[[135 116 119 113]
 [153 135 109 128]] 119

[[123 130 105 137 130]
 [126 126 103 130 130]
 [132 108 114 124 133]] 130

[[128 133 110 104 125]
 [130 124 134 131 135]
 [130 132 127 129 128]] 131

[[138 137 140 111]
 [147 150 134 142]] 140

[[104 100 124 130 104]
 [110 123 121 121 126]
 [108 120 153 153 141]] 121

[[128 129 130 127]
 [122 150 139 119]] 130

[[103 144 107 128]
 [148 144 124 128]] 107

[[130 141  98 123 134 137]
 [124 117 149 129 124 123]
 [118 126 112 131 138 137]] 124

[[139 109 145 113 105 125 151]
 [153 114 114 146 127 145 121]] 125

[[132 128 126 129]
 [ 99 117 153 107]
 [100 116 151 107]] 153
---
[[151, 141, 140, 121], [140, 126, 109, 115], [103, 132, 114, 146]] ans = 109
[[146, 127, 138, 124, 136, 130, 119], [149, 129, 144, 136, 142, 140, 116], [140, 107, 135, 113, 135, 134, 116]] ans = 144
[[135, 129, 150, 149, 145, 136, 131], [121, 117, 125, 148, 123, 119, 128], [114, 135, 119, 119, 122, 132, 140]] ans = 125
[[141, 140, 104, 136, 133], [128, 135, 128, 134, 136], [147, 146, 104, 142, 140]] ans = 128
[[115, 131, 119, 140], [148, 153, 134, 116], [156, 153, 144, 111]] ans = 134
[[156, 106, 126, 125, 128, 138, 140], [145, 132, 135, 131, 131, 133, 121], [142, 140, 138, 129, 118, 129, 114]] ans = 135
[[105, 128, 155, 151, 121, 118, 121], [111, 103, 122, 146, 156, 155, 126], [102, 109, 145, 153, 120, 114, 130]] ans = 122
[[105, 133, 125, 133, 110], [119, 116, 141, 135, 130], [109, 145, 124, 140, 119]] ans = 141
[[118, 107, 153, 112, 122, 120], [128, 127, 110, 127, 136, 136], [138, 130, 123, 130, 141, 139]] ans = 110
---
[146 142 121 150 123 145 156] ==> 156
[143 119 116 128 104 121] ==> 121
[107 118 134 101] ==> 101
[ 98 148 104 112 129] ==> 129
[114 127 115 109 150 108 129] ==> 129
[156 122 129 126 124 109] ==> 109
---
156	112	115	104
152	108	118	141
145	143	146	128
-> 128

123	146	129	150	154	129
127	128	137	130	126	128
-> 128

141	120	156	124	129	103 -> 103

110	106	121	141	127 -> 127

99	118	117	130 -> 130

139	154	119	127	99 -> 99

105	129	133	135	128 -> 128
---
136  127  128  115  121  132  132  140  126  127  135  133  124  131  131
133  127  127  117  128  123  123  132  123  127  124  125  133  130  130
125  135  129  148  126  141  129  134  128  133  132  120  130  133  127
125  130  141  129  127  115  126  146  126  130  132  132  126  131  124
127  121  130  129  133  131  131  112  130  124  124  123  127  129  124
125  131  134  144  134  128  123  130  129  127  129  127  133  126  126
127  134  131  135  122  119  126  129  119  125  141  126  124  119  130
120  123  136  136  129  136  131  124  125  130  132  131  126  131  127
130  129  118  131  127  131  127  155  132  134  128  129  124  126  130
127  133  118  135  132  128  128  101  126  128  128  131  127  135  127
134  118  116  121  126  120  122  137  120  127  123  130  126  128  125
118  143  129  130  131  134  130  128  126  132  135  131  128  130  126
-> 125

133  117  126  121  130  122  121  115  120  122  121
141  112  123  130  132  134  112  109  112  116  132
123  127  129  117  123  113  141  131  140  130  110
130  126  133  117  133  120  123  123  122  128  121
116  127  126  113  118  109  141  132  140  127  105
-> 123

127  138  121  132  134  136  124  138  124  132  130  121  129  133  125  121
131  130  108  123  129  129  134  138  127  131  138  120  126  134  133  132
126  126  141  128  125  130  124  120  131  123  123  135  127  118  131  127
135  120  126  125  125  117  132  125  128  129  130  128  130  130  125  135
134  121  128  118  124  112  153  124  132  130  124  126  118  121  125  138
120  129  135  126  123  138  125  125  133  121  128  131  125  121  138  128
132  130  131  135  147  119  118  128  118  144  101  131  131  128  104  120
136  124  133  131  134  107  124  120  124  135  106  135  131  125  106  125
135  117  122  140  124  124  120  125  125  122  158  132  153  153  133  126
120  137  137  135  132  136  112  128  126  128  119  132  129  125  119  119
143  103  125  138  121  115  125  119  126  121  149  135  148  143  130  133
132  123  126  124  125  122  131  128  129  128  131  127  128  129  130  134
-> 126

141  135  124  132  141  133  117  141  133  129  142  130  126  127
132  141  131  117  131  137  122  149  127  120  135  123  126  132
139  123  139  126  139  145  123  145  131  124  132  119  130  125
122  143  149  144  114  135  120  135  139  107  144  130  151  122
129  132  137  129  130  139  118  150  116  124  134  133  131  131
130  131  133  125  133  138  118  151  109  135  145  138  132  132
134  133  137  135  125  149  120  140  123  122  140  134  141  132
133  135  121  133  143  139  105  143  131  128  141  124  129  123
138  139  115  152  146  154  113  152  141  126  117  127  127  121
-> 139

142  121  132  134  130  124  122  130
118  148  125  127  133  119  145  123
129  125  128  128  127  129  126  129
122  135  126  126  129  126  134  126
138  130  131  134  133  119  131  127
127  136  128  129  131  122  136  125
127  125  127  127  126  131  125  129
153  128  135  141  138  110  130  127
107  139  122  119  125  134  137  125
150  131  135  141  138  109  132  126
142  119  132  133  129  126  120  130
-> 129

133  134  130  133  152  146  123  147  125  125  115  130  123  135  132
130  124  132  124  123  122  118  129  122  120  138  136  132  128  111
142  111  130  135  135  109  128  118  141  130  139  114  131  143  133
117  137  141  124  131  132  104  125  138  133  133  120  151  137  145
140  143  139  151  116  129  128  128  139  118  108  121  146  129  120
122  128  124  145  132  145  128  132  134  136  129  122  144  125  117
132  112  123  123  137  111  124  125  122  122  133  138  115  118  120
133  126  117  128  125  131  136  127  134  121  136  119  134  143  145
120  115  135  131  136  137  122  117  140  123  127  106  146  128  125
-> 142

124  129  131  128  129  127  129  125  126  129
125  129  128  131  133  125  129  129  126  127
125  124  122  125  126  124  121  118  140  131
132  123  124  121  123  126  121  117  138  131
132  123  121  120  125  125  122  117  143  132
125  128  131  132  133  123  128  131  127  126
116  126  127  131  123  132  120  121  146  132
117  125  123  131  123  132  119  125  151  132
131  123  123  121  126  124  122  118  142  132
124  127  127  128  129  125  126  123  130  128
-> 125
---
[[133 120 120 109 127 113]
 [122 135 105 117 133 138]] yields 109

[111 135 104 140] yields 111

[144 107 129 158 125 101] yields 107

[[151 107 147 135 154 125 148]
 [138 139 127 125 114 102 121]
 [111 142 117 103 124 134 130]] yields 103

[[138 104 131 112 120 126 120]
 [137 107 130 111 121 125 123]] yields 107

[136 136 105 123 150 107] yields 107

[139 153 112 143 103 134] yields 112

[[111 156 138 105 109]
 [115 145 135 103 102]] yields 103
---
[[123, 99, 118, 112, 134, 116, 131],
 [145, 136, 136, 141, 134, 102, 130],
 [135, 125, 115, 119, 134, 146, 146]]
146

[[141, 150, 129, 130, 123, 117, 120],
 [124, 122, 131, 135, 127, 101, 122],
 [118, 121, 130, 134, 131, 103, 121]]
103

[[110, 153, 108, 110],
 [120, 116, 123, 116],
 [121, 131, 122, 120]]
122

[[144, 154, 136, 133, 141, 135, 132],
 [148, 152, 137, 134, 123, 136, 132],
 [133, 99, 139, 143, 115, 136, 151]]
136

[[121, 136, 102, 145],
 [134, 134, 116, 100],
 [122, 111, 124, 135]]
124

[[134, 120, 141, 122, 112, 106, 138],
 [126, 117, 121, 112, 133, 125, 129],
 [127, 116, 121, 113, 132, 128, 127]]
128

[[111, 105, 134, 117],
 [127, 110, 123, 127],
 [113, 107, 128, 117]]
128

[[126, 123, 119, 140, 117],
 [140, 133, 132, 109, 149],
 [130, 144, 133, 126, 128]]
126
